Below is a small trained network, with its code and all its weights. Each question gives an input and a class and asks what happens when units are switched off, that is, made to give their printed mean instead of their output.

import numpy as np


def w(rows, s, z=0):
    codes = np.array(rows[::2]) - 128.0
    scale = np.full(codes.shape[1], s)
    scale[-1] = z or s
    return codes * scale


def f(y):
    return np.maximum(y, 0)


def log_softmax(a):
    a = a - a.max(-1, keepdims=True)
    return a - np.log(np.exp(a).sum(-1, keepdims=True))


def net(x, mask):
    res = np.array(x, float).reshape(1, 8) / 4 @ E
    y = f(res @ A[0][:, :-1].T + A[0][:, -1])
    res = res + np.where(mask, y, B[0][:, -1]) @ B[0][:, :-1]
    return log_softmax(res[-1] @ U[:, :-1].T + U[:, -1])


A, B = {}, {}
E = w([
[107,21,95,129,153],'x0',
[128,128,128,126,129],'x1',
[4,161,118,115,135],'x2',
[128,128,129,126,129],'x3',
[128,128,128,127,128],'x4',
[106,101,236,147,120],'x5',
[127,128,128,125,125],'x6',
[128,129,128,132,128],'x7',
],0.016)
A[0] = w([
[112,122,201,152,148,137],'N0',
[154,71,111,145,119,107],'N1',
[130,95,143,128,125,94],'N2',
[203,179,156,122,137,186],'N3',
[75,184,155,120,126,65],'N4',
[84,193,132,141,120,109],'N5',
[111,167,89,131,151,135],'N6',
[139,100,81,138,107,143],'N7',
[108,114,121,135,127,98],'N8',
[107,115,213,125,116,144],'N9',
[140,109,167,112,118,82],'N10',
[138,165,39,127,137,255],'N11',
[125,56,253,139,123,92],'N12',
[91,170,133,124,124,109],'N13',
[163,119,60,136,130,202],'N14',
[128,133,127,104,129,101],'N15',
[51,64,100,106,136,23],'N16',
[72,98,109,146,126,38],'N17',
[136,132,121,140,121,93],'N18',
[141,83,119,129,122,124],'N19',
[143,130,130,128,110,122],'N20',
[154,135,140,122,119,114],'N21',
[101,150,164,115,129,55],'N22',
[177,12,112,125,146,103],'N23',
[189,165,153,109,139,180],'N24',
[120,165,84,107,118,136],'N25',
[125,147,168,117,151,70],'N26',
[57,87,107,129,148,42],'N27',
[180,157,154,129,151,142],'N28',
[84,202,115,119,142,124],'N29',
[129,142,122,128,129,130],'N30',
],0.021,0.0073)
B[0] = w([
[118,146,162,130,186,201],'N0',
[108,117,109,97,166,188],'N1',
[127,130,99,157,114,154],'N2',
[204,127,168,150,97,227],'N3',
[97,133,118,103,193,197],'N4',
[79,114,95,113,143,198],'N5',
[94,152,124,136,78,179],'N6',
[144,126,128,90,169,182],'N7',
[145,145,138,136,118,146],'N8',
[122,113,163,122,209,214],'N9',
[106,119,135,154,111,158],'N10',
[138,119,68,107,37,243],'N11',
[76,121,89,255,72,251],'N12',
[102,130,98,118,151,179],'N13',
[150,135,128,55,179,219],'N14',
[124,120,127,130,125,132],'N15',
[209,130,182,148,90,208],'N16',
[170,116,169,138,110,174],'N17',
[122,118,143,114,133,134],'N18',
[116,135,96,125,143,172],'N19',
[140,130,135,131,126,146],'N20',
[145,132,143,136,123,156],'N21',
[103,132,147,122,171,164],'N22',
[81,131,39,125,160,249],'N23',
[186,141,160,144,103,207],'N24',
[108,126,113,139,74,184],'N25',
[120,138,154,125,148,155],'N26',
[184,131,178,140,96,196],'N27',
[166,118,153,139,109,189],'N28',
[55,126,112,124,83,208],'N29',
[123,122,125,130,116,142],'N30',
],0.056,0.021)
U = w([
[218,160,203,84,35,222],'0',
[57,144,109,157,72,128],'1',
[185,147,254,206,115,161],'2',
[65,158,189,121,182,3],'3',
[119,156,107,62,139,68],'4',
],0.0069,0.0036)

Each question gives the input, the list of numbers given to net, and the class t.
The units are the neurons (one row each of A and B). Each row of codes is followed by its name. A weight is (code - 128) times the scale printed after its matrix; where a second scale follows, it is the last column's (A, B and U).
mask holds one flag per neuron, in row order. A switched-off neuron (its flag False) gives its mean, the last column of its row in B, instead of its output. The means were averaged over made-up inputs and are rounded, as every weight is.
A unit's drop is (log p(t) with every unit on - log p(t) with that unit switched off) / (log p(t) with every unit on - log p(t) with every unit switched off).
The circuit of an input: a set's keep is (log p(t) with only the set's units on - log p(t) with every unit switched off) / (log p(t) with every unit on - log p(t) with every unit switched off). Starting from the 12 units with the biggest drops (on a tie, the unit counted first), units are removed one at a time, each time the one whose removal leaves the highest keep (on an exact tie, the one counted first), for as long as the keep stays at least 0.8.
circuit, biggest first: the units of the circuit, biggest drop first
unit that matters most: the unit with the biggest drop
k most important neurons: the k neurons with the biggest drops, biggest first
drop when u is switched off: that unit's drop, to one decimal
input [0,-3,-6,6,6,3,-2,-1], class 2: circuit, biggest first => N11
input [5,-5,0,-8,7,-1,4,8], class 4: 2 most important neurons => N23, N3
input [0,7,6,3,-4,1,1,-6], class 3: 4 most important neurons => N12, N3, N11, N4
input [3,-7,0,-4,5,-5,1,0], class 4: 2 most important neurons => N3, N12
input [-2,1,2,-3,5,1,-3,-1], class 3: 2 most important neurons => N12, N11
input [7,0,1,-5,-6,-5,2,3], class 0: 2 most important neurons => N16, N27
input [-8,8,2,6,1,1,-7,-7], class 3: 3 most important neurons => N12, N4, N11
input [5,3,0,-6,6,-4,-6,-2], class 4: 2 most important neurons => N23, N3
input [-8,-2,8,-5,-5,1,7,-1], class 3: 2 most important neurons => N4, N12
input [0,-7,-2,-1,-8,5,-3,-1], class 2: 2 most important neurons => N11, N29
input [-7,-1,1,1,-4,7,-7,3], class 3: 3 most important neurons => N4, N16, N5
input [1,0,-7,-6,3,-3,7,1], class 4: 2 most important neurons => N23, N16
input [8,-6,-1,-3,5,0,2,-2], class 4: drop when N23 is switched off => 1.5
input [-3,8,-3,2,3,-6,-1,-2], class 0: drop when N3 is switched off => 0.0
input [1,-5,8,-8,-6,-2,-3,-2], class 0: unit that matters most => N16
input [-5,-4,1,6,-4,3,-4,-1], class 3: drop when N16 is switched off => 0.1
